Below is a small trained network, with its code and all its weights. Each question gives an input and a class and asks what happens when units are switched off, that is, made to give their printed mean instead of their output.

import numpy as np


def w(rows, s, z=0):
    codes = np.array(rows[::2]) - 128.0
    scale = np.full(codes.shape[1], s)
    scale[-1] = z or s
    return codes * scale


def f(y):
    return np.maximum(y, 0)


def log_softmax(a):
    a = a - a.max(-1, keepdims=True)
    return a - np.log(np.exp(a).sum(-1, keepdims=True))


def net(x, mask):
    res = np.array(x, float).reshape(1, 6) / 4 @ E
    y = f(res @ A[0][:, :-1].T + A[0][:, -1])
    res = res + np.where(mask, y, B[0][:, -1]) @ B[0][:, :-1]
    return log_softmax(res[-1] @ U[:, :-1].T + U[:, -1])


A, B = {}, {}
E = w([
[164,109,113,119,113,102,79,53,72,151],'x0',
[141,249,104,159,68,141,86,134,181,115],'x1',
[123,104,77,62,106,112,61,139,189,163],'x2',
[168,76,193,95,106,200,114,125,180,154],'x3',
[137,144,117,115,183,162,97,146,104,110],'x4',
[155,80,27,114,135,132,190,145,151,90],'x5',
],0.014)
A[0] = w([
[40,159,82,140,158,34,125,146,95,119,7],'N1',
[55,94,150,157,56,49,178,115,176,164,75],'N2',
[63,100,79,63,133,74,43,165,185,173,2],'N3',
[109,152,104,118,247,188,49,166,106,107,60],'N4',
[66,31,165,98,193,90,149,141,94,160,7],'N5',
[30,140,164,126,155,133,166,225,191,124,4],'N6',
[50,153,221,124,146,94,67,141,111,166,5],'N7',
],0.013,0.01)
B[0] = w([
[184,70,172,139,131,234,96,99,193,152,214],'N1',
[71,151,171,3,114,44,144,217,89,131,196],'N2',
[136,145,163,214,161,159,179,103,80,94,229],'N3',
[57,135,182,26,60,11,173,195,118,150,205],'N4',
[130,220,103,170,95,143,83,124,174,124,252],'N5',
[178,101,92,160,135,132,64,28,83,153,199],'N6',
[156,72,15,147,152,153,178,133,159,85,219],'N7',
],0.011,0.014)
U = w([
[113,221,99,156,98,144,82,160,182,106,65],'0',
[140,63,9,118,149,133,202,164,151,106,153],'1',
[158,63,218,99,129,212,110,149,181,174,140],'2',
[111,134,206,205,161,134,199,125,53,100,146],'3',
[143,89,101,113,131,87,58,53,56,155,254],'4',
[110,115,157,77,115,97,141,172,120,145,14],'5',
],0.013,0.0029)

Each question gives the input, the list of numbers given to net, and the class t.
The units are the neurons (one row each of A and B). Each row of codes is followed by its name. A weight is (code - 128) times the scale printed after its matrix; where a second scale follows, it is the last column's (A, B and U).
mask holds one flag per neuron, in row order. A switched-off neuron (its flag False) gives its mean, the last column of its row in B, instead of its output. The means were averaged over made-up inputs and are rounded, as every weight is.
A unit's drop is (log p(t) with every unit on - log p(t) with that unit switched off) / (log p(t) with every unit on - log p(t) with every unit switched off).
The circuit of an input: a set's keep is (log p(t) with only the set's units on - log p(t) with every unit switched off) / (log p(t) with every unit on - log p(t) with every unit switched off). Starting from all 7 units, units are removed one at a time, each time the one whose removal leaves the highest keep (on an exact tie, the one counted first), for as long as the keep stays at least 0.8.
units of the circuit, in order: the units of the circuit, biggest drop first
top k neurons: the k neurons with the biggest drops, biggest first
drop of u: that unit's drop, to one decimal
input [-4,-2,0,2,-8,4], class 5: top 2 neurons => (N2, N7)
input [-2,2,-1,-5,0,-5], class 1: units of the circuit, in order => (N7, N5)
input [6,-5,0,8,-1,-8], class 1: top 2 neurons => (N7, N1)
input [-3,3,-1,-7,-8,4], class 5: units of the circuit, in order => (N2)
input [8,-4,8,2,-2,6], class 3: top 3 neurons => (N3, N7, N6)
input [-4,-6,-4,-5,5,5], class 0: units of the circuit, in order => (N5, N7)
input [-4,0,3,-4,-6,-3], class 5: top 2 neurons => (N2, N5)
input [-2,6,-6,-8,5,-8], class 1: top 2 neurons => (N7, N5)
input [1,1,7,-7,-7,2], class 2: top 2 neurons => (N1, N4)
input [-3,7,-4,-2,8,5], class 5: units of the circuit, in order => (N4, N5)
input [-7,3,7,0,-2,6], class 3: units of the circuit, in order => (N3, N7)
input [1,6,-4,-7,3,3], class 2: units of the circuit, in order => (N1, N5)
input [1,-8,3,-2,8,1], class 0: top 2 neurons => (N5, N2)
input [-1,-5,-5,-5,-3,-5], class 0: top 2 neurons => (N5, N3)
input [-7,3,-5,-5,-6,1], class 4: top 2 neurons => (N6, N3)
input [-5,-3,-4,2,-5,-6], class 1: top 2 neurons => (N7, N3)
input [6,4,8,-6,3,4], class 3: units of the circuit, in order => (N3)
input [5,-6,-3,2,1,3], class 0: top 2 neurons => (N5, N6)
input [-5,0,-6,-8,6,-5], class 2: top 2 neurons => (N1, N3)
input [0,3,7,5,4,0], class 3: top 3 neurons => (N3, N1, N5)
input [1,-1,-4,3,4,-4], class 1: units of the circuit, in order => (N3, N7, N1)
input [-7,3,-4,0,0,6], class 4: units of the circuit, in order => (N6, N7)
input [-1,-3,5,3,6,5], class 5: units of the circuit, in order => (N7, N4)
input [2,-1,2,-7,1,-3], class 2: drop of N1 => 0.7
input [3,-7,-3,-2,-7,7], class 0: drop of N4 => 0.1
input [-6,-5,-5,4,-5,-1], class 4: drop of N7 => 0.0
